[[114 105 130 111 120 143 151 150 155]
 [129 129 128 129 129 128 127 128 129]]
->
[[114 130 120 151 155]
 [129 128 129 127 129]]

[[124 122 125  99 105 133 111 125 145 145 145 131 110 124 147 126]
 [122 122 125 150 142 134 124 125 148 121 124 131 128 124 122 116]
 [122 122 125 155 145 134 125 125 149 119 122 131 134 124 122 115]
 [122 122 125  99 105 135 141 125  99 145 122 131 110 124 122 146]
 [122 129 157 136 134 135 141 157  99 128 114 129 135 133 122 146]]
->
[[124 125 105 111 145 145 110 147]
 [122 125 142 124 148 124 128 122]
 [122 125 145 125 149 122 134 122]
 [122 125 105 141  99 122 110 122]
 [122 157 134 141  99 114 135 122]]

[[141 127 158 127]
 [122 119 125 119]
 [153 154 128 155]
 [118 112 123 113]
 [139 128 148 133]
 [151 148 140 147]
 [128 128 129 127]
 [139 121 154 127]
 [135 129 148 130]]
->
[[141 158]
 [122 125]
 [153 128]
 [118 123]
 [139 148]
 [151 140]
 [128 129]
 [139 154]
 [135 148]]

[[127 146]
 [149 125]
 [115 140]
 [149 133]
 [138 114]
 [130 113]
 [115 112]]
->
[[127]
 [149]
 [115]
 [149]
 [138]
 [130]
 [115]]

[[132 114 115 135 126]
 [133 125 126 138 126]
 [126 123 123 125 126]
 [143 108 109 154 125]
 [139 104 105 148 125]
 [139 109 110 148 126]]
->
[[132 115 126]
 [133 126 126]
 [126 123 126]
 [143 109 125]
 [139 105 125]
 [139 110 126]]

[[130 142 141 132 141 115 116 122]
 [127 121 120 123 120 132 127 147]
 [157 142 126 158 128 104 105 147]]
->
[[130 141 141 116]
 [127 120 120 127]
 [157 126 128 105]]

[[125 150 149 125 127 149 116 120 150 127]
 [122 149 148 119 127 148 122 125 149 126]
 [138 119 120 147 126 119 123 123 119 131]
 [123 118 118 120 126 119 149 143 117 124]
 [134 115 116 139 126 116 134 131 115 129]
 [136 114 114 142 126 114 132 130 113 130]
 [130 138 138 133 126 138 119 121 138 129]]
->
[[125 149 127 116 150]
 [122 148 127 122 149]
 [138 120 126 123 119]
 [123 118 126 149 117]
 [134 116 126 134 115]
 [136 114 126 132 113]
 [130 138 126 119 138]]

[[146 119]
 [121 133]
 [118 138]
 [100 112]]
->
[[146]
 [121]
 [118]
 [100]]

[[134 118 120 134 130]
 [133 135 133 132 125]
 [134 115 118 135 130]
 [134 118 120 134 130]
 [150 123 126 151 125]
 [135 128 128 135 127]
 [143 127 129 144 125]
 [139 124 126 139 127]
 [116 141 136 115 127]
 [140 125 127 141 126]
 [112 129 127 111 131]
 [119 131 129 118 129]]
->
[[134 120 130]
 [133 133 125]
 [134 118 130]
 [134 120 130]
 [150 126 125]
 [135 128 127]
 [143 129 125]
 [139 126 127]
 [116 136 127]
 [140 127 126]
 [112 127 131]
 [119 129 129]]
---
[[124 138 120 125 128 143 123 137 119 135 119 125 115 133 122 128]
 [128 131 127 137 116 135 133 125 134 130 111 126 126 124 138 124]
 [126 128 130 142 140 143 141 133 132 142 137 132 121 124 125 150]]
->
[[124 128 126]
 [138 131 128]
 [120 127 130]
 [125 137 142]
 [128 116 140]
 [143 135 143]
 [123 133 141]
 [137 125 133]
 [119 134 132]
 [135 130 142]
 [119 111 137]
 [125 126 132]
 [115 126 121]
 [133 124 124]
 [122 138 125]
 [128 124 150]]

[[133 131 119 128 130 130 121 132 127 119 123 128 133]
 [125 127 150 125 124 123 146 125 127 150 141 126 124]
 [134 133 132 126 130 125 132 133 127 132 131 126 134]
 [145 140 120 125 136 125 122 143 126 120 125 125 144]
 [138 134 110 129 133 130 114 137 126 111 118 128 138]
 [133 130 107 131 130 134 111 132 127 108 115 130 133]
 [119 122 142 128 121 128 140 120 127 142 135 128 119]]
->
[[133 125 134 145 138 133 119]
 [131 127 133 140 134 130 122]
 [119 150 132 120 110 107 142]
 [128 125 126 125 129 131 128]
 [130 124 130 136 133 130 121]
 [130 123 125 125 130 134 128]
 [121 146 132 122 114 111 140]
 [132 125 133 143 137 132 120]
 [127 127 127 126 126 127 127]
 [119 150 132 120 111 108 142]
 [123 141 131 125 118 115 135]
 [128 126 126 125 128 130 128]
 [133 124 134 144 138 133 119]]

[[124 141 128 127]
 [131 136 135 127]
 [121 150 134 131]
 [137 137 133 126]
 [136 137 130 125]]
->
[[124 131 121 137 136]
 [141 136 150 137 137]
 [128 135 134 133 130]
 [127 127 131 126 125]]

[[119 120 115 123 130 109]
 [129 124 130 125 124 128]
 [125 124 122 123 127 121]
 [128 124 128 125 126 127]
 [129 124 130 125 124 128]
 [125 124 121 123 127 120]
 [117 118 116 123 137  99]
 [117 117 116 123 137 100]
 [125 124 122 123 127 121]
 [126 126 126 126 127 126]]
->
[[119 129 125 128 129 125 117 117 125 126]
 [120 124 124 124 124 124 118 117 124 126]
 [115 130 122 128 130 121 116 116 122 126]
 [123 125 123 125 125 123 123 123 123 126]
 [130 124 127 126 124 127 137 137 127 127]
 [109 128 121 127 128 120  99 100 121 126]]

[[134 125]
 [144 150]
 [118 114]
 [115 115]
 [117 118]
 [140 135]
 [132 123]
 [132 140]
 [130 138]]
->
[[134 144 118 115 117 140 132 132 130]
 [125 150 114 115 118 135 123 140 138]]

[[129 129 153 124 125 131 131 135 116 131 128 126 128 139 135 129]
 [123 119 120 116 126 124 100 128 105 129 127 134 129 140 117 133]
 [139 139 143 143 132 137 140 125 135 123 132 131 130 110 147 135]]
->
[[129 123 139]
 [129 119 139]
 [153 120 143]
 [124 116 143]
 [125 126 132]
 [131 124 137]
 [131 100 140]
 [135 128 125]
 [116 105 135]
 [131 129 123]
 [128 127 132]
 [126 134 131]
 [128 129 130]
 [139 140 110]
 [135 117 147]
 [129 133 135]]

[[107 137 116 104 122 152 144 112 119]
 [125 139 116 118 123 115 120 125 117]
 [119 146 116 103 129 137 149 117 135]
 [125 148 116 128 120 112 136 128 137]
 [100 114 116 124 132 116 148 121 123]
 [137 127 116 127 120 132 117 118 120]
 [104 117 116 110 133 129 134 135 132]
 [134 137 116 122 120 140 112 119 115]
 [ 98 137 116 113 123 139 142 136 140]]
->
[[107 125 119 125 100 137 104 134  98]
 [137 139 146 148 114 127 117 137 137]
 [116 116 116 116 116 116 116 116 116]
 [104 118 103 128 124 127 110 122 113]
 [122 123 129 120 132 120 133 120 123]
 [152 115 137 112 116 132 129 140 139]
 [144 120 149 136 148 117 134 112 142]
 [112 125 117 128 121 118 135 119 136]
 [119 117 135 137 123 120 132 115 140]]
